A = -51  10   8 -29  -1  14  16
A[0] = -51
A[5] = 14

x =
-15,14,-8,2,-13,-11,-1,-6,5,-3,-4,-3
11,15,-36,-12,20,30,-10,5,-4,-1,-5,2
5,-23,36,-6,-14,4,1,7,2,-4,-5,3
22,-12,-47,-7,-4,6,17,12,2,-3,-16,2
-4,21,13,-5,6,-22,1,9,1,0,30,3
Rows and columns are counted from 0.
(0, 0) => -15
(2, 5) => 4
(1, 3) => -12
(4, 10) => 30
(1, 5) => 30
(2, 4) => -14
(1, 6) => -10
(3, 1) => -12
(3, 7) => 12
(4, 0) => -4
(0, 5) => -11
(4, 8) => 1
(0, 3) => 2
(2, 7) => 7
(4, 4) => 6
(2, 0) => 5
(0, 9) => -3
(2, 10) => -5
(1, 7) => 5
(1, 10) => -5

M =
[[ 0.360  1.735 -0.428 -0.218  0.270 -0.822  0.611  0.809  0.565  1.302
   1.505  1.528 -2.139 -2.807  0.477  0.621]
 [-0.654 -0.125 -1.661  2.502  1.099 -0.054  1.155 -0.928  0.240  0.200
  -1.257  1.814  2.003  0.237 -0.965  0.529]
 [ 0.790  2.324  0.950  0.860  1.978 -0.376  1.473 -0.937  0.426 -0.119
   1.436 -0.610 -1.862  1.192  1.732  0.406]
 [ 0.578 -2.128  1.203  0.446  0.400 -2.106  1.197 -0.661  0.495  0.117
   1.622 -0.344 -1.758  0.707  1.229  1.475]
 [ 0.056  1.161  0.045  0.623  0.838 -0.469  1.459  0.049  0.051 -0.765
  -1.668 -0.702  0.278  1.540  0.449  1.952]
 [-0.066  0.989  1.725  1.675  0.116 -0.269  1.121  0.835  1.253  1.047
   0.369  1.336 -0.381  0.581  0.488  1.053]]
M[0, 0]	0.360
M[1, -8]	0.240
M[-2, 13]	1.540
M[-5, -12]	1.099
M[:, -4]	[-2.139, 2.003, -1.862, -1.758, 0.278, -0.381]
M[:, -6]	[1.505, -1.257, 1.436, 1.622, -1.668, 0.369]
M[5, -7]	1.047
M[-4, 13]	1.192
M[:, -10]	[0.611, 1.155, 1.473, 1.197, 1.459, 1.121]
M[-5, -15]	-0.125
M[:, 11]	[1.528, 1.814, -0.610, -0.344, -0.702, 1.336]
M[-1, -16]	-0.066
M[:, 14]	[0.477, -0.965, 1.732, 1.229, 0.449, 0.488]
M[-6, -3]	-2.807
M[4, -6]	-1.668
M[2, 14]	1.732
M[-1]	[-0.066, 0.989, 1.725, 1.675, 0.116, -0.269, 1.121, 0.835, 1.253, 1.047, 0.369, 1.336, -0.381, 0.581, 0.488, 1.053]
M[-1, -2]	0.488
M[4]	[0.056, 1.161, 0.045, 0.623, 0.838, -0.469, 1.459, 0.049, 0.051, -0.765, -1.668, -0.702, 0.278, 1.540, 0.449, 1.952]
M[5, 1]	0.989
M[0]	[0.360, 1.735, -0.428, -0.218, 0.270, -0.822, 0.611, 0.809, 0.565, 1.302, 1.505, 1.528, -2.139, -2.807, 0.477, 0.621]
M[2]	[0.790, 2.324, 0.950, 0.860, 1.978, -0.376, 1.473, -0.937, 0.426, -0.119, 1.436, -0.610, -1.862, 1.192, 1.732, 0.406]
M[-5, -13]	2.502
M[-1, -4]	-0.381
M[1]	[-0.654, -0.125, -1.661, 2.502, 1.099, -0.054, 1.155, -0.928, 0.240, 0.200, -1.257, 1.814, 2.003, 0.237, -0.965, 0.529]
M[:, -12]	[0.270, 1.099, 1.978, 0.400, 0.838, 0.116]
M[:, 15]	[0.621, 0.529, 0.406, 1.475, 1.952, 1.053]
M[:, 7]	[0.809, -0.928, -0.937, -0.661, 0.049, 0.835]
M[5, 8]	1.253
M[:, 8]	[0.565, 0.240, 0.426, 0.495, 0.051, 1.253]
M[-2, 0]	0.056

B =
-23  13  -4   3 -26   4   5 -11
 14  17 -28  -8 -23 -16 -17 -20
 24   7  14 -34  26 -31 -35  30
 18  14   5  14 -26  19  10  11
-24   8  -4   7 -30   8  10 -21
 13 -23   5  31  -2  28  16 -11
 17  17 -28 -17 -15 -20 -23 -20
 -5 -32 -11  13  -5   1  -4 -23
 14  -8  -9  25  15   6   8  -6
 36  -2  -7 -36  35 -34 -36  21
 12  15  15  13  -3  24  25  21
 14   6 -19  -6   2 -22 -19  -8
 -6 -31   2 -26  35 -26 -24  12
 27 -16 -30  25 -13   4  -9 -27
 21  -3  14 -24  42 -23 -24  32
B[0, 0] = -23
B[0, 4] = -26
B[2, 1] = 7
B[1, 5] = -16
B[3, 6] = 10
B[4, 7] = -21
B[14, 7] = 32
B[8, 4] = 15
B[6] = [17, 17, -28, -17, -15, -20, -23, -20]
B[11, 1] = 6
B[5] = [13, -23, 5, 31, -2, 28, 16, -11]
B[4, 2] = -4
B[:, 4] = [-26, -23, 26, -26, -30, -2, -15, -5, 15, 35, -3, 2, 35, -13, 42]
B[13] = [27, -16, -30, 25, -13, 4, -9, -27]
B[4, 1] = 8
B[7, 1] = -32
B[12] = [-6, -31, 2, -26, 35, -26, -24, 12]
B[:, 1] = [13, 17, 7, 14, 8, -23, 17, -32, -8, -2, 15, 6, -31, -16, -3]
B[0, 7] = -11
B[2, 2] = 14
B[9, 5] = -34
B[7, 4] = -5
B[5, 4] = -2
B[1, 1] = 17
B[1, 2] = -28
B[14, 4] = 42
B[7, 6] = -4
B[2] = [24, 7, 14, -34, 26, -31, -35, 30]
B[10, 5] = 24
B[10, 4] = -3
B[0] = [-23, 13, -4, 3, -26, 4, 5, -11]
B[11, 0] = 14
B[11, 4] = 2
B[:, 6] = [5, -17, -35, 10, 10, 16, -23, -4, 8, -36, 25, -19, -24, -9, -24]

X = [957 162 524 577 777 847 667]
X[0] => 957
X[1] => 162

a =
 61  195   74   70  204  123  171
112  129  142  138  144  121  132
a[0,0] -> 61
a[1,4] -> 144
a[0,3] -> 70
a[0,5] -> 123
